Below are the code and all the weights of a small trained network. Each question names an input and a class and asks about switching units off, where a switched-off unit gives its printed mean instead of its output.

import numpy as np


def w(rows, s, z=0):
    codes = np.array(rows[::2]) - 128.0
    scale = np.full(codes.shape[1], s)
    scale[-1] = z or s
    return codes * scale


def norm(h):
    return h / np.sqrt((h * h).mean(-1, keepdims=True) + 1e-5)


def f(y):
    return y / 2 * (1 + np.tanh(0.7978845608 * (y + 0.044715 * y**3)))


def log_softmax(a):
    a = a - a.max(-1, keepdims=True)
    return a - np.log(np.exp(a).sum(-1, keepdims=True))


def net(x, mask):
    res = np.array(x, float).reshape(1, 7) / 4 @ E
    u = 0
    for l in range(3):
        y = f(norm(res) @ A[l][:, :-1].T + A[l][:, -1])
        res = res + np.where(mask[u : u + 13], y, B[l][:, -1]) @ B[l][:, :-1]
        u += 13
    return log_softmax(norm(res)[-1] @ U[:, :-1].T + U[:, -1])


A, B = {}, {}
E = w([
[245,2,27,54],'x0',
[127,128,128,126],'x1',
[128,130,129,130],'x2',
[149,204,103,30],'x3',
[242,161,211,169],'x4',
[130,129,128,130],'x5',
[153,186,35,222],'x6',
],0.0063)
A[0] = w([
[110,45,128,189,102],'0.n1',
[223,120,187,149,46],'0.n2',
[118,72,245,58,73],'0.n3',
[137,61,163,213,82],'0.n4',
[149,190,142,58,87],'0.n5',
[63,175,138,119,159],'0.n6',
[127,59,190,158,102],'0.n7',
[148,186,85,195,115],'0.n8',
[88,63,190,195,79],'0.n9',
[194,157,203,167,41],'0.n10',
[197,118,66,167,195],'0.n11',
[220,173,171,95,82],'0.n12',
[213,154,196,154,3],'0.n13',
],0.013,0.0058)
B[0] = w([
[131,167,86,77,179],'0.n1',
[45,60,51,107,180],'0.n2',
[186,93,102,252,227],'0.n3',
[171,219,88,59,177],'0.n4',
[182,202,103,124,164],'0.n5',
[157,97,108,114,202],'0.n6',
[193,154,90,136,174],'0.n7',
[148,122,121,198,188],'0.n8',
[122,186,101,121,180],'0.n9',
[18,151,98,156,176],'0.n10',
[177,77,118,137,254],'0.n11',
[130,135,42,111,192],'0.n12',
[32,124,65,138,165],'0.n13',
],0.013,0.006)
A[1] = w([
[142,190,69,73,77],'1.n1',
[135,100,78,208,82],'1.n2',
[117,209,178,179,194],'1.n3',
[6,92,89,112,37],'1.n4',
[169,145,78,154,176],'1.n5',
[137,113,184,152,34],'1.n6',
[63,187,184,145,239],'1.n7',
[74,85,66,94,209],'1.n8',
[96,81,196,90,198],'1.n9',
[113,128,100,212,3],'1.n10',
[151,94,120,172,142],'1.n11',
[65,145,185,162,220],'1.n12',
[135,120,172,85,44],'1.n13',
],0.013,0.0026)
B[1] = w([
[102,178,121,95,195],'1.n1',
[116,143,192,146,247],'1.n2',
[172,42,119,24,183],'1.n3',
[60,98,116,129,174],'1.n4',
[99,163,172,102,254],'1.n5',
[134,112,151,152,116],'1.n6',
[173,60,50,43,166],'1.n7',
[82,141,137,195,223],'1.n8',
[153,154,128,243,123],'1.n9',
[156,136,140,168,188],'1.n10',
[91,160,200,121,188],'1.n11',
[175,33,80,160,151],'1.n12',
[146,154,125,173,113],'1.n13',
],0.011,0.0074)
A[2] = w([
[135,84,105,115,68],'2.n1',
[156,146,106,143,153],'2.n2',
[163,70,161,109,125],'2.n3',
[170,145,145,101,254],'2.n4',
[138,141,129,167,48],'2.n5',
[136,162,123,106,77],'2.n6',
[126,95,134,135,65],'2.n7',
[8,116,141,129,104],'2.n8',
[156,142,132,216,110],'2.n9',
[115,79,110,82,137],'2.n10',
[142,117,137,92,53],'2.n11',
[60,139,190,114,126],'2.n12',
[143,77,148,79,113],'2.n13',
],0.015,0.0064)
B[2] = w([
[98,96,144,97,146],'2.n1',
[102,182,170,142,180],'2.n2',
[122,124,175,79,185],'2.n3',
[55,140,191,118,253],'2.n4',
[179,130,132,170,122],'2.n5',
[181,196,100,137,130],'2.n6',
[213,160,113,77,119],'2.n7',
[75,85,77,199,214],'2.n8',
[110,124,221,158,210],'2.n9',
[127,88,170,147,188],'2.n10',
[155,144,141,109,118],'2.n11',
[68,2,10,165,145],'2.n12',
[179,96,202,107,164],'2.n13',
],0.0083,0.006)
U = w([
[45,108,49,163,93],'0',
[209,52,141,50,98],'1',
[161,188,217,198,104],'2',
[139,248,89,62,87],'3',
[97,154,147,116,254],'4',
],0.015,0.0082)

Each question gives the input, the list of numbers given to net, and the class t.
The units are the neurons (one row each of A and B). Each row of codes is followed by its name. A weight is (code - 128) times the scale printed after its matrix; where a second scale follows, it is the last column's (A, B and U).
mask holds one flag per neuron, layer by layer. A switched-off neuron (its flag False) gives its mean, the last column of its row in B, instead of its output. The means were averaged over made-up inputs and are rounded, as every weight is.
A unit's drop is (log p(t) with every unit on - log p(t) with that unit switched off) / (log p(t) with every unit on - log p(t) with every unit switched off).
The circuit of an input: a set's keep is (log p(t) with only the set's units on - log p(t) with every unit switched off) / (log p(t) with every unit on - log p(t) with every unit switched off). Starting from the 12 units with the biggest drops (on a tie, the unit counted first), units are removed one at a time, each time the one whose removal leaves the highest keep (on an exact tie, the one counted first), for as long as the keep stays at least 0.8.
units of the circuit, in order: the units of the circuit, biggest drop first
unit that matters most: the unit with the biggest drop
top k neurons: the k neurons with the biggest drops, biggest first
top k neurons in layer l: the k neurons of layer l with the biggest drops, biggest first
input [5,-7,8,8,6,-4,8], class 2: top 3 neurons in layer 1 => [1.n3, 1.n7, 1.n2]
input [-5,3,-4,-6,-5,1,-5], class 3: unit that matters most => 0.n9
input [-2,-2,1,-6,0,-2,-5], class 3: units of the circuit, in order => [0.n4, 0.n9]
input [-5,1,2,5,-7,4,8], class 2: units of the circuit, in order => [0.n8, 0.n2, 0.n12]
input [1,5,6,-5,5,-8,-5], class 0: top 3 neurons => [0.n2, 0.n13, 0.n10]
input [2,-7,-8,7,5,8,7], class 2: top 3 neurons => [0.n8, 0.n4, 0.n11]
input [-6,-5,-4,4,4,-2,5], class 1: top 2 neurons in layer 1 => [1.n3, 1.n7]
input [6,5,-2,7,-7,-5,-5], class 0: units of the circuit, in order => [1.n8, 1.n3]
input [-8,7,-1,3,8,2,-2], class 0: top 3 neurons in layer 0 => [0.n10, 0.n13, 0.n12]
input [5,5,-1,-5,5,-2,6], class 2: top 2 neurons => [0.n8, 1.n3]
input [6,0,7,0,-1,1,5], class 1: top 4 neurons => [0.n11, 0.n3, 0.n10, 1.n8]
input [-6,1,0,-4,4,7,-4], class 1: top 2 neurons => [1.n3, 1.n7]
input [-4,-1,-1,-6,7,4,-3], class 0: top 2 neurons => [0.n10, 0.n2]
input [2,2,5,-5,-3,8,4], class 3: unit that matters most => 0.n1
input [2,-2,-2,-2,-6,0,7], class 2: top 2 neurons => [0.n8, 0.n2]
input [6,1,-1,8,-2,-2,-7], class 3: top 2 neurons => [0.n5, 0.n11]
input [2,6,2,-8,1,-5,6], class 3: top 2 neurons => [0.n4, 0.n1]
input [4,-3,6,3,4,-5,-4], class 0: top 2 neurons => [0.n2, 0.n12]
input [6,7,1,3,-7,-7,-8], class 2: top 3 neurons in layer 1 => [1.n9, 1.n5, 1.n1]
input [-7,-1,-2,6,-5,-8,-1], class 1: unit that matters most => 0.n11
input [-6,-2,5,8,-5,-6,5], class 3: top 3 neurons => [0.n6, 0.n5, 1.n1]
input [-3,5,1,-8,6,5,-5], class 3: top 3 neurons in layer 0 => [0.n4, 0.n7, 0.n9]
input [-6,6,1,5,6,6,2], class 0: top 4 neurons => [0.n10, 0.n13, 0.n12, 0.n4]
input [5,-2,1,-7,-1,8,-7], class 2: top 2 neurons => [0.n3, 1.n3]
input [5,6,-3,-8,-3,-1,-6], class 3: top 2 neurons => [0.n1, 0.n4]
input [-5,5,-7,-4,-4,-4,3], class 1: top 3 neurons in layer 0 => [0.n12, 0.n11, 0.n2]
input [2,-2,0,1,7,-2,6], class 0: top 2 neurons in layer 0 => [0.n2, 0.n13]
input [-3,-4,1,7,-2,-6,-4], class 3: units of the circuit, in order => [0.n5]
